Here is a tiny trained network, its code and every weight. The questions are about switching its units off for an input and a target symbol, where a switched-off unit gives its printed mean instead of its output.

import numpy as np


def w(rows, s, z=0):
    codes = np.array(rows[::2]) - 128.0
    scale = np.full(codes.shape[1], s)
    scale[-1] = z or s
    return codes * scale


def f(y):
    return y / 2 * (1 + np.tanh(0.7978845608 * (y + 0.044715 * y**3)))


def softmax(a):
    e = np.exp(a - a.max(-1, keepdims=True))
    return e / e.sum(-1, keepdims=True)


def log_softmax(a):
    a = a - a.max(-1, keepdims=True)
    return a - np.log(np.exp(a).sum(-1, keepdims=True))


def net(x, mask):
    ids = ['βεζημξφψ'.index(c) for c in x.split()]
    T = len(ids)
    res = E[ids] + P[:T]
    q, k, v = (res @ M[0].T for M in (Q, K, V))
    z = softmax(np.where(np.tri(T) > 0, q @ k.T / 2**0.5, -1e9)) @ v
    res = res + np.where(mask[0], z, O[0][:, -1]) @ O[0][:, :-1]
    y = f(res @ A[0][:, :-1].T + A[0][:, -1])
    res = res + np.where(mask[1:17], y, B[0][:, -1]) @ B[0][:, :-1]
    return log_softmax(res[-1] @ U[:, :-1].T + U[:, -1])


Q, K, V, O, A, B = {}, {}, {}, {}, {}, {}
E = w([
[200,158,83,200,137],'β',
[167,153,194,91,188],'ε',
[218,74,141,100,32],'ζ',
[120,67,63,140,130],'η',
[195,190,120,42,15],'μ',
[218,109,161,62,2],'ξ',
[117,21,138,228,105],'φ',
[96,225,176,26,63],'ψ',
],0.015)
P = w([
[67,73,253,155,118],'0',
[174,52,157,114,152],'1',
[181,82,147,124,140],'2',
[181,101,137,136,129],'3',
[175,119,125,142,115],'4',
[166,136,123,149,100],'5',
[158,149,113,163,84],'6',
[155,161,105,175,72],'7',
],0.0073)
Q[0] = w([
[217,82,212,184,4],'head 1',
[54,221,138,141,222],'head 1',
],0.021)
K[0] = w([
[76,217,30,121,151],'head 1',
[161,95,249,114,189],'head 1',
],0.02)
V[0] = w([
[77,151,102,19,116],'head 1',
[103,197,124,132,252],'head 1',
],0.014)
O[0] = w([
[149,160,248,176,61,122],'head 1',
[227,144,163,179,150,1],'head 1',
],0.012,0.0086)
A[0] = w([
[113,140,79,123,222,92],'neuron 1',
[113,179,173,65,216,191],'neuron 2',
[225,175,161,79,43,148],'neuron 3',
[167,51,98,111,155,189],'neuron 4',
[231,181,163,179,64,181],'neuron 5',
[203,112,54,197,123,98],'neuron 6',
[244,122,82,227,153,80],'neuron 7',
[66,74,129,233,159,3],'neuron 8',
[80,174,133,156,58,39],'neuron 9',
[199,107,51,173,45,197],'neuron 10',
[178,104,47,150,139,51],'neuron 11',
[170,120,163,37,82,169],'neuron 12',
[82,89,165,148,230,57],'neuron 13',
[95,87,166,167,168,220],'neuron 14',
[93,181,209,131,134,80],'neuron 15',
[200,130,145,61,79,121],'neuron 16',
],0.011,0.0063)
B[0] = w([
[117,161,206,114,152,164],'neuron 1',
[66,195,174,89,149,184],'neuron 2',
[80,7,148,168,190,248],'neuron 3',
[151,66,77,137,182,201],'neuron 4',
[197,167,82,47,129,211],'neuron 5',
[128,205,69,146,90,154],'neuron 6',
[177,21,125,153,95,189],'neuron 7',
[206,151,190,101,143,139],'neuron 8',
[192,107,163,160,81,197],'neuron 9',
[68,166,108,143,190,169],'neuron 10',
[150,213,182,155,55,155],'neuron 11',
[159,224,149,115,75,252],'neuron 12',
[99,213,129,111,45,142],'neuron 13',
[78,151,129,203,122,154],'neuron 14',
[79,133,61,102,189,161],'neuron 15',
[127,133,145,201,135,206],'neuron 16',
],0.016,0.013)
U = w([
[62,206,183,78,199,199],'β',
[255,84,128,105,154,197],'ε',
[115,90,159,209,102,185],'ζ',
[119,91,57,95,104,189],'η',
[191,176,128,87,83,3],'μ',
[168,176,67,186,129,130],'ξ',
[150,122,104,145,129,37],'φ',
[12,45,76,233,217,172],'ψ',
],0.0058,0.0044)

Each question gives the input, a string of symbols that net reads in full, and the target symbol t.
The units are the heads (2 rows each of Q, K, V and O) and the neurons (one row each of A and B). Each row of codes is followed by its name. A weight is (code - 128) times the scale printed after its matrix; where a second scale follows, it is the last column's (O, A, B and U).
mask holds one flag per unit, heads first, then neurons. A switched-off unit (its flag False) gives its mean, the last column of its rows in O or B, instead of its output. The means were averaged over made-up inputs and are rounded, as every weight is.
A unit's drop is (log p(t) with every unit on - log p(t) with that unit switched off) / (log p(t) with every unit on - log p(t) with every unit switched off).
The circuit of an input: a set's keep is (log p(t) with only the set's units on - log p(t) with every unit switched off) / (log p(t) with every unit on - log p(t) with every unit switched off). Starting from the 12 units with the biggest drops (on a tie, the unit counted first), units are removed one at a time, each time the one whose removal leaves the highest keep (on an exact tie, the one counted first), for as long as the keep stays at least 0.8.
circuit, biggest first: the units of the circuit, biggest drop first
k most important neurons: the k neurons with the biggest drops, biggest first
drop of u: that unit's drop, to one decimal
input ε ξ ε ε μ, target ζ: circuit, biggest first -> [neuron 3; head 1; neuron 9]
input φ φ ε, target β: circuit, biggest first -> [neuron 2]
input μ ε φ ε φ ε φ, target ζ: circuit, biggest first -> [head 1; neuron 9]
input μ ζ ζ φ ε ξ ε ξ, target ζ: 3 most important neurons -> [neuron 3; neuron 9; neuron 12]
input μ ψ ζ ψ, target ε: circuit, biggest first -> [head 1; neuron 5; neuron 3]
input φ β ε ε ξ, target ξ: 3 most important neurons -> [neuron 11; neuron 3; neuron 6]
input ε φ β ε φ ε ζ ζ, target ξ: circuit, biggest first -> [head 1; neuron 11; neuron 6]
input η ζ ε ψ ξ η ψ, target ε: 4 most important neurons -> [neuron 5; neuron 3; neuron 9; neuron 10]
input ε ζ ψ ε ξ, target ε: 4 most important neurons -> [neuron 5; neuron 3; neuron 12; neuron 9]
input ε ξ ψ ε ξ ζ ζ, target ε: 3 most important neurons -> [neuron 5; neuron 3; neuron 9]
input ξ ψ ζ ξ ε φ, target ε: 3 most important neurons -> [neuron 5; neuron 8; neuron 9]
input ζ ε ψ ψ φ, target ε: drop of head 1 -> 1.8
input μ ζ μ ζ, target ζ: drop of head 1 -> 1.9
input η φ ε φ ε β, target ξ: drop of head 1 -> 0.7
input ξ μ ε ε β ζ, target ξ: drop of head 1 -> 1.6
